Below is a small trained network, with its code and all its weights. Each question gives an input and a class and asks what happens when units are switched off, that is, made to give their printed mean instead of their output.

import numpy as np


def w(rows, s, z=0):
    codes = np.array(rows[::2]) - 128.0
    scale = np.full(codes.shape[1], s)
    scale[-1] = z or s
    return codes * scale


def f(y):
    return np.maximum(y, 0)


def log_softmax(a):
    a = a - a.max(-1, keepdims=True)
    return a - np.log(np.exp(a).sum(-1, keepdims=True))


def net(x, mask):
    res = np.array(x, float).reshape(1, 5) / 4 @ E
    y = f(res @ A[0][:, :-1].T + A[0][:, -1])
    res = res + np.where(mask, y, B[0][:, -1]) @ B[0][:, :-1]
    return log_softmax(res[-1] @ U[:, :-1].T + U[:, -1])


A, B = {}, {}
E = w([
[96,66,128,146,189,141,171,67,160,175],'x0',
[121,254,187,135,142,89,167,143,79,141],'x1',
[78,160,45,236,135,126,136,129,201,67],'x2',
[84,154,110,193,246,183,176,191,144,55],'x3',
[155,138,89,154,146,181,200,109,58,111],'x4',
],0.0096)
A[0] = w([
[126,92,52,148,121,163,95,113,139,125,252],'n1',
[203,190,159,115,146,95,110,192,19,120,118],'n2',
[80,164,116,255,130,122,103,139,148,106,191],'n3',
[209,98,95,92,61,181,170,47,96,133,184],'n4',
[128,72,103,159,206,188,158,91,86,96,86],'n5',
[141,162,171,85,146,111,121,134,74,120,175],'n6',
[165,109,189,128,125,187,48,170,118,89,70],'n7',
[143,158,203,98,2,55,72,87,103,167,238],'n8',
],0.0097,0.0042)
B[0] = w([
[164,62,65,111,17,131,79,140,158,109,195],'n1',
[161,161,162,130,25,185,131,117,48,88,197],'n2',
[136,186,100,91,167,66,145,43,152,1,222],'n3',
[166,150,93,78,195,99,53,195,82,223,204],'n4',
[142,183,92,120,192,162,61,97,89,211,201],'n5',
[106,77,192,199,80,182,48,181,53,134,178],'n6',
[83,122,106,119,50,80,190,155,186,124,153],'n7',
[214,144,92,98,142,138,39,159,18,237,251],'n8',
],0.0087,0.015)
U = w([
[122,133,38,143,163,87,154,118,159,77,244],'0',
[109,45,157,96,96,115,134,194,197,112,9],'1',
[148,133,178,149,58,170,172,166,74,86,78],'2',
[164,107,140,116,155,153,65,170,72,218,200],'3',
[70,154,162,183,242,143,254,103,118,106,4],'4',
],0.01,0.0032)

Each question gives the input, the list of numbers given to net, and the class t.
The units are the neurons (one row each of A and B). Each row of codes is followed by its name. A weight is (code - 128) times the scale printed after its matrix; where a second scale follows, it is the last column's (A, B and U).
mask holds one flag per neuron, in row order. A switched-off neuron (its flag False) gives its mean, the last column of its row in B, instead of its output. The means were averaged over made-up inputs and are rounded, as every weight is.
A unit's drop is (log p(t) with every unit on - log p(t) with that unit switched off) / (log p(t) with every unit on - log p(t) with every unit switched off).
The circuit of an input: a set's keep is (log p(t) with only the set's units on - log p(t) with every unit switched off) / (log p(t) with every unit on - log p(t) with every unit switched off). Starting from all 8 units, units are removed one at a time, each time the one whose removal leaves the highest keep (on an exact tie, the one counted first), for as long as the keep stays at least 0.8.
circuit, biggest first: the units of the circuit, biggest drop first
k most important neurons: the k neurons with the biggest drops, biggest first
drop of u: that unit's drop, to one decimal
input [-8,6,4,2,-2], class 2: circuit, biggest first => (n2)
input [6,6,5,7,1], class 4: 2 most important neurons => (n1, n8)
input [5,-3,-1,4,-4], class 0: 2 most important neurons => (n8, n4)
input [7,-3,4,-2,-6], class 1: 3 most important neurons => (n5, n1, n8)
input [-7,8,-5,4,-7], class 2: 3 most important neurons => (n2, n4, n5)
input [-8,7,5,7,-2], class 2: 3 most important neurons => (n2, n5, n6)
input [-2,-5,1,3,5], class 0: 3 most important neurons => (n8, n6, n2)
input [-1,8,-4,2,7], class 2: drop of n2 => 0.2
input [4,8,-5,3,0], class 2: drop of n4 => 0.1
input [-3,4,4,0,2], class 2: drop of n3 => -0.3
